Below is a small trained network, with its code and all its weights. Each question gives an input and a class and asks what happens when units are switched off, that is, made to give their printed mean instead of their output.

import numpy as np


def w(rows, s, z=0):
    codes = np.array(rows[::2]) - 128.0
    scale = np.full(codes.shape[1], s)
    scale[-1] = z or s
    return codes * scale


def f(y):
    return y / 2 * (1 + np.tanh(0.7978845608 * (y + 0.044715 * y**3)))


def log_softmax(a):
    a = a - a.max(-1, keepdims=True)
    return a - np.log(np.exp(a).sum(-1, keepdims=True))


def net(x, mask):
    res = np.array(x, float).reshape(1, 3) / 4 @ E
    y = f(res @ A[0][:, :-1].T + A[0][:, -1])
    res = res + np.where(mask, y, B[0][:, -1]) @ B[0][:, :-1]
    return log_softmax(res[-1] @ U[:, :-1].T + U[:, -1])


A, B = {}, {}
E = w([
[33,162,140,93,49,149,151,212],'x0',
[141,142,58,48,122,140,246,81],'x1',
[220,62,128,148,68,77,177,200],'x2',
],0.014)
A[0] = w([
[73,145,180,149,146,141,58,135,137],'neuron 0',
[106,136,156,159,159,129,71,100,186],'neuron 1',
[71,165,154,137,156,168,124,76,199],'neuron 2',
[36,175,171,87,29,155,157,217,159],'neuron 3',
[132,113,104,84,143,164,179,52,174],'neuron 4',
[99,139,140,104,62,159,212,160,88],'neuron 5',
[204,52,146,145,53,18,177,179,158],'neuron 6',
[119,122,250,192,141,85,4,187,253],'neuron 7',
[86,232,125,124,174,180,97,79,242],'neuron 8',
[169,100,44,57,127,120,218,99,143],'neuron 9',
[54,152,155,87,178,156,136,164,100],'neuron 10',
[139,130,174,153,90,97,164,178,96],'neuron 11',
[160,113,149,174,194,107,110,60,209],'neuron 12',
[117,139,181,148,95,119,118,177,97],'neuron 13',
[101,150,136,143,98,144,105,186,96],'neuron 14',
[97,196,78,58,156,153,143,51,142],'neuron 15',
[100,153,98,80,103,115,175,170,79],'neuron 16',
],0.014)
B[0] = w([
[117,96,129,121,142,138,51,142,186],'neuron 0',
[155,124,117,143,168,87,99,135,185],'neuron 1',
[104,128,160,83,161,136,84,93,199],'neuron 2',
[44,135,88,99,96,252,78,178,238],'neuron 3',
[126,164,135,127,113,116,166,64,199],'neuron 4',
[135,176,84,103,115,164,107,144,180],'neuron 5',
[149,92,135,134,75,131,212,174,227],'neuron 6',
[120,32,158,188,137,125,99,175,253],'neuron 7',
[100,151,145,124,194,135,106,82,232],'neuron 8',
[183,162,108,83,107,108,149,121,223],'neuron 9',
[91,111,152,86,129,140,125,131,168],'neuron 10',
[132,140,108,173,87,118,112,166,159],'neuron 11',
[178,131,114,183,182,97,138,127,207],'neuron 12',
[97,118,122,156,117,138,117,147,157],'neuron 13',
[89,103,131,125,106,165,113,140,158],'neuron 14',
[100,158,147,152,136,146,179,77,207],'neuron 15',
[112,157,91,107,135,156,133,141,166],'neuron 16',
],0.017,0.03)
U = w([
[165,93,175,166,202,67,59,97,229],'0',
[148,191,157,137,153,91,181,30,252],'1',
[211,48,187,192,108,74,178,179,141],'2',
[251,122,141,74,54,47,205,103,201],'3',
[66,85,168,105,142,168,42,141,117],'4',
[49,181,125,67,103,182,146,77,25],'5',
[94,75,117,187,23,164,121,189,40],'6',
[166,177,20,81,62,164,156,187,18],'7',
],0.011,0.0027)

Each question gives the input, the list of numbers given to net, and the class t.
The units are the neurons (one row each of A and B). Each row of codes is followed by its name. A weight is (code - 128) times the scale printed after its matrix; where a second scale follows, it is the last column's (A, B and U).
mask holds one flag per neuron, in row order. A switched-off neuron (its flag False) gives its mean, the last column of its row in B, instead of its output. The means were averaged over made-up inputs and are rounded, as every weight is.
A unit's drop is (log p(t) with every unit on - log p(t) with that unit switched off) / (log p(t) with every unit on - log p(t) with every unit switched off).
The circuit of an input: a set's keep is (log p(t) with only the set's units on - log p(t) with every unit switched off) / (log p(t) with every unit on - log p(t) with every unit switched off). Starting from the 12 units with the biggest drops (on a tie, the unit counted first), units are removed one at a time, each time the one whose removal leaves the highest keep (on an exact tie, the one counted first), for as long as the keep stays at least 0.8.
units of the circuit, in order: the units of the circuit, biggest drop first
unit that matters most: the unit with the biggest drop
k most important neurons: the k neurons with the biggest drops, biggest first
drop of u: that unit's drop, to one decimal
input [-2,-8,1], class 2: unit that matters most : neuron 7
input [-8,1,1], class 3: 2 most important neurons : neuron 7; neuron 8
input [-1,1,7], class 3: units of the circuit, in order : neuron 7; neuron 3
input [8,7,1], class 7: 3 most important neurons : neuron 5; neuron 9; neuron 8
input [0,-7,-6], class 0: 2 most important neurons : neuron 3; neuron 1
input [3,-2,1], class 6: 2 most important neurons : neuron 8; neuron 2
input [6,-2,1], class 6: 2 most important neurons : neuron 8; neuron 2
input [8,1,-7], class 5: 2 most important neurons : neuron 7; neuron 15
input [3,1,-6], class 5: 2 most important neurons : neuron 7; neuron 15
input [6,1,-3], class 5: drop of neuron 7 : 2.3
input [-1,3,3], class 3: drop of neuron 3 : 0.4
input [-1,4,8], class 3: drop of neuron 3 : 0.5
